Below are the code and all the weights of a small trained network. Each question names an input and a class and asks about switching units off, where a switched-off unit gives its printed mean instead of its output.

import numpy as np


def w(rows, s, z=0):
    codes = np.array(rows[::2]) - 128.0
    scale = np.full(codes.shape[1], s)
    scale[-1] = z or s
    return codes * scale


def f(y):
    return np.maximum(y, 0)


def log_softmax(a):
    a = a - a.max(-1, keepdims=True)
    return a - np.log(np.exp(a).sum(-1, keepdims=True))


def net(x, mask):
    res = np.array(x, float).reshape(1, 3) / 4 @ E
    y = f(res @ A[0][:, :-1].T + A[0][:, -1])
    res = res + np.where(mask, y, B[0][:, -1]) @ B[0][:, :-1]
    return log_softmax(res[-1] @ U[:, :-1].T + U[:, -1])


A, B = {}, {}
E = w([
[112,117,97,215,173,143,197,151,118],'x0',
[183,86,81,99,172,122,147,177,141],'x1',
[146,107,159,76,125,255,167,178,28],'x2',
],0.0091)
A[0] = w([
[91,142,163,112,94,138,86,90,117,70],'N0',
[92,127,136,168,119,233,159,133,24,211],'N1',
[87,134,141,242,122,24,92,101,197,174],'N2',
[184,133,81,107,166,95,125,139,168,196],'N3',
[118,138,179,9,77,155,64,105,94,254],'N4',
[134,122,155,47,82,79,43,97,183,212],'N5',
],0.013,0.0029)
B[0] = w([
[116,106,119,73,188,116,145,196,74,163],'N0',
[220,116,242,144,117,199,117,104,143,246],'N1',
[164,127,88,180,21,187,40,35,238,248],'N2',
[153,15,60,156,74,85,139,189,139,188],'N3',
[115,146,252,165,108,89,81,119,76,232],'N4',
[76,173,135,117,114,25,80,176,34,226],'N5',
],0.013,0.014)
U = w([
[185,69,128,47,171,214,137,179,95,89],'0',
[130,117,30,147,70,138,98,55,224,126],'1',
[66,227,91,26,151,162,156,97,137,4],'2',
[97,162,114,110,146,139,144,101,137,25],'3',
[87,159,168,101,91,63,74,177,58,159],'4',
[115,39,22,105,157,78,217,210,147,247],'5',
[171,143,254,173,83,173,118,93,123,163],'6',
],0.007,0.0026)

Each question gives the input, the list of numbers given to net, and the class t.
The units are the neurons (one row each of A and B). Each row of codes is followed by its name. A weight is (code - 128) times the scale printed after its matrix; where a second scale follows, it is the last column's (A, B and U).
mask holds one flag per neuron, in row order. A switched-off neuron (its flag False) gives its mean, the last column of its row in B, instead of its output. The means were averaged over made-up inputs and are rounded, as every weight is.
A unit's drop is (log p(t) with every unit on - log p(t) with that unit switched off) / (log p(t) with every unit on - log p(t) with every unit switched off).
The circuit of an input: a set's keep is (log p(t) with only the set's units on - log p(t) with every unit switched off) / (log p(t) with every unit on - log p(t) with every unit switched off). Starting from all 6 units, units are removed one at a time, each time the one whose removal leaves the highest keep (on an exact tie, the one counted first), for as long as the keep stays at least 0.8.
circuit, biggest first: the units of the circuit, biggest drop first
top k neurons: the k neurons with the biggest drops, biggest first
drop of u: that unit's drop, to one decimal
input [-8,1,-5], class 4: circuit, biggest first	[N5]
input [-4,4,1], class 4: top 2 neurons	[N1, N2]
input [-8,-3,6], class 4: top 2 neurons	[N5, N2]
input [6,5,-1], class 5: top 2 neurons	[N2, N1]
input [3,5,1], class 5: circuit, biggest first	[N2, N4]
input [5,7,1], class 5: circuit, biggest first	[N2, N4]
input [1,5,1], class 5: top 3 neurons	[N2, N1, N4]
input [3,6,0], class 5: top 2 neurons	[N2, N1]
input [-7,1,-8], class 1: top 2 neurons	[N2, N3]
input [-3,7,3], class 4: top 3 neurons	[N2, N1, N4]
input [4,-5,-8], class 1: drop of N1	0.0
input [4,6,-6], class 1: drop of N2	0.1
input [0,-7,-7], class 1: drop of N2	1.4
input [0,7,-6], class 1: circuit, biggest first	[N2]
input [2,6,3], class 0: drop of N4	0.4
